Below is a small trained network, with its code and all its weights. Each question gives an input and a target symbol and asks what happens when units are switched off, that is, made to give their printed mean instead of their output.

import numpy as np


def w(rows, s, z=0):
    codes = np.array(rows[::2]) - 128.0
    scale = np.full(codes.shape[1], s)
    scale[-1] = z or s
    return codes * scale


def f(y):
    return y / 2 * (1 + np.tanh(0.7978845608 * (y + 0.044715 * y**3)))


def softmax(a):
    e = np.exp(a - a.max(-1, keepdims=True))
    return e / e.sum(-1, keepdims=True)


def log_softmax(a):
    a = a - a.max(-1, keepdims=True)
    return a - np.log(np.exp(a).sum(-1, keepdims=True))


def net(x, mask):
    ids = ['ΛΣΨηθω'.index(c) for c in x.split()]
    T = len(ids)
    res = E[ids] + P[:T]
    u = 0
    for l in range(2):
        q, k, v = (res @ M[l].T for M in (Q, K, V))
        z = softmax(np.where(np.tri(T) > 0, q @ k.T / 4**0.5, -1e9)) @ v
        res = res + np.where(mask[u], z, O[l][:, -1]) @ O[l][:, :-1]
        u += 1
        y = f(res @ A[l][:, :-1].T + A[l][:, -1])
        res = res + np.where(mask[u : u + 16], y, B[l][:, -1]) @ B[l][:, :-1]
        u += 16
    return log_softmax(res[-1] @ U[:, :-1].T + U[:, -1])


Q, K, V, O, A, B = {}, {}, {}, {}, {}, {}
E = w([
[126,145,141],'Λ',
[129,147,144],'Σ',
[128,149,107],'Ψ',
[201,189,207],'η',
[248,101,6],'θ',
[87,108,75],'ω',
],0.018)
P = w([
[224,154,65],'0',
[153,85,175],'1',
[134,81,182],'2',
[140,124,145],'3',
[122,139,150],'4',
[74,120,220],'5',
[88,158,172],'6',
[98,193,130],'7',
[81,197,142],'8',
[77,216,123],'9',
[72,230,114],'10',
[72,246,100],'11',
[61,254,105],'12',
],0.0073)
Q[0] = w([
[93,90,129],'0.h1',
[174,101,116],'0.h1',
[3,235,174],'0.h1',
[193,114,141],'0.h1',
],0.019)
K[0] = w([
[95,157,85],'0.h1',
[161,86,125],'0.h1',
[47,250,155],'0.h1',
[204,86,128],'0.h1',
],0.021)
V[0] = w([
[254,126,183],'0.h1',
[161,106,115],'0.h1',
[122,135,143],'0.h1',
[225,118,158],'0.h1',
],0.0078)
O[0] = w([
[67,101,245,255],'0.h1',
[132,81,132,137],'0.h1',
[121,141,141,131],'0.h1',
[90,93,204,216],'0.h1',
],0.011,0.0054)
A[0] = w([
[7,122,89,245],'0.n1',
[179,141,106,185],'0.n2',
[88,143,96,44],'0.n3',
[99,146,110,53],'0.n4',
[133,111,97,19],'0.n5',
[176,169,130,54],'0.n6',
[138,200,189,106],'0.n7',
[133,85,133,2],'0.n8',
[134,164,128,176],'0.n9',
[143,90,82,34],'0.n10',
[134,118,96,17],'0.n11',
[84,43,93,163],'0.n12',
[145,116,112,43],'0.n13',
[108,169,108,203],'0.n14',
[216,147,149,59],'0.n15',
[134,132,160,197],'0.n16',
],0.013,0.0033)
B[0] = w([
[92,249,143,168],'0.n1',
[153,86,76,135],'0.n2',
[97,187,163,132],'0.n3',
[108,152,165,126],'0.n4',
[68,132,164,125],'0.n5',
[135,98,181,125],'0.n6',
[171,169,209,247],'0.n7',
[65,145,164,124],'0.n8',
[184,143,142,145],'0.n9',
[65,148,193,133],'0.n10',
[68,129,156,125],'0.n11',
[161,121,49,145],'0.n12',
[87,108,133,120],'0.n13',
[176,180,94,151],'0.n14',
[138,129,193,135],'0.n15',
[170,128,72,193],'0.n16',
],0.017,0.012)
Q[1] = w([
[110,28,128],'1.h1',
[153,52,56],'1.h1',
[97,46,102],'1.h1',
[5,66,130],'1.h1',
],0.017)
K[1] = w([
[245,107,107],'1.h1',
[164,41,69],'1.h1',
[199,74,132],'1.h1',
[178,80,253],'1.h1',
],0.015)
V[1] = w([
[12,227,137],'1.h1',
[36,89,187],'1.h1',
[3,47,249],'1.h1',
[12,223,197],'1.h1',
],0.005)
O[1] = w([
[72,31,171,247],'1.h1',
[145,140,169,76],'1.h1',
[208,149,211,13],'1.h1',
[160,2,223,222],'1.h1',
],0.0053,0.013)
A[1] = w([
[226,133,63,181],'1.n1',
[198,201,171,42],'1.n2',
[152,211,199,112],'1.n3',
[45,64,64,128],'1.n4',
[74,72,178,132],'1.n5',
[51,120,147,84],'1.n6',
[22,134,24,43],'1.n7',
[135,136,112,141],'1.n8',
[104,148,101,95],'1.n9',
[237,142,168,217],'1.n10',
[109,171,177,30],'1.n11',
[90,171,184,188],'1.n12',
[2,31,135,173],'1.n13',
[111,133,77,123],'1.n14',
[34,21,135,170],'1.n15',
[99,155,10,254],'1.n16',
],0.0098,0.0053)
B[1] = w([
[178,136,53,150],'1.n1',
[166,110,129,221],'1.n2',
[119,150,188,249],'1.n3',
[158,189,155,152],'1.n4',
[168,169,124,163],'1.n5',
[161,114,138,139],'1.n6',
[183,250,106,169],'1.n7',
[118,144,118,129],'1.n8',
[120,111,147,136],'1.n9',
[96,155,54,252],'1.n10',
[151,58,103,180],'1.n11',
[60,97,148,209],'1.n12',
[232,108,92,153],'1.n13',
[122,94,148,143],'1.n14',
[207,90,100,144],'1.n15',
[37,41,154,182],'1.n16',
],0.02,0.023)
U = w([
[146,110,60,3],'Λ',
[92,110,92,189],'Σ',
[248,2,106,129],'Ψ',
[132,98,173,142],'η',
[80,56,44,223],'θ',
[159,201,67,78],'ω',
],0.0064,0.0045)

Each question gives the input, a string of symbols that net reads in full, and the target symbol t.
The units are the heads (4 rows each of Q, K, V and O) and the neurons (one row each of A and B). Each row of codes is followed by its name. A weight is (code - 128) times the scale printed after its matrix; where a second scale follows, it is the last column's (O, A, B and U).
mask holds one flag per unit, layer by layer, with each layer's heads first. A switched-off unit (its flag False) gives its mean, the last column of its rows in O or B, instead of its output. The means were averaged over made-up inputs and are rounded, as every weight is.
A unit's drop is (log p(t) with every unit on - log p(t) with that unit switched off) / (log p(t) with every unit on - log p(t) with every unit switched off).
The circuit of an input: a set's keep is (log p(t) with only the set's units on - log p(t) with every unit switched off) / (log p(t) with every unit on - log p(t) with every unit switched off). Starting from the 12 units with the biggest drops (on a tie, the unit counted first), units are removed one at a time, each time the one whose removal leaves the highest keep (on an exact tie, the one counted first), for as long as the keep stays at least 0.8.
units of the circuit, in order: the units of the circuit, biggest drop first
most important unit: the unit with the biggest drop
top k neurons: the k neurons with the biggest drops, biggest first
drop of u: that unit's drop, to one decimal
input ω Λ Λ, target Ψ: units of the circuit, in order => 0.n7, 1.n10, 0.n14, 1.n15
input Λ Σ Λ Σ, target ω: most important unit => 1.n16
input Ψ Λ Σ, target θ: top 2 neurons => 0.n7, 1.n7
input Σ ω θ Ψ Λ η η η ω ω η η Ψ, target η: units of the circuit, in order => 1.n10, 1.n1
input Σ Ψ η Ψ Λ Σ ω Ψ ω Σ η η θ, target θ: top 4 neurons => 0.n7, 1.n16, 1.n3, 0.n1
input ω Σ Σ η Ψ ω η Ψ Σ Λ Ψ, target θ: units of the circuit, in order => 0.n7, 1.n3
input Λ Ψ Σ Λ, target θ: top 3 neurons => 0.n7, 1.n7, 1.n3
input ω θ ω Λ Σ ω η Σ, target Ψ: units of the circuit, in order => 1.h1, 0.n1, 1.n15
input ω Σ ω ω Σ, target Ψ: units of the circuit, in order => 0.n1, 1.h1, 1.n15
input η ω Ψ Λ, target Ψ: units of the circuit, in order => 1.n10, 0.n7, 1.n3
input θ ω Ψ θ Λ Ψ η Σ η θ Ψ η Ψ, target η: top 2 neurons => 1.n10, 0.n1
input ω Λ η θ ω η ω η η η Σ, target η: top 2 neurons => 0.n7, 1.n10
input Ψ Ψ Ψ θ η ω, target ω: top 3 neurons => 1.n7, 0.n7, 0.n12
input η Σ Λ η ω ω ω Σ η η η Σ, target η: top 2 neurons => 1.n10, 0.n1
input ω Ψ Σ Λ, target θ: most important unit => 0.n2
input Λ Σ Ψ η Ψ Σ ω Ψ, target Ψ: top 2 neurons => 0.n1, 0.n7
input Λ Σ θ Ψ θ, target θ: top 3 neurons => 0.n7, 1.n16, 0.n12
input Σ Σ Σ, target ω: top 2 neurons => 1.n16, 1.n12
input Λ Σ Ψ, target θ: drop of 1.n5 => 0.1
input Λ η η ω θ ω θ η η η Λ, target η: drop of 1.n10 => 0.4
input ω η ω Σ Ψ Λ θ θ ω Ψ Ψ, target Ψ: drop of 0.n10 => 0.9
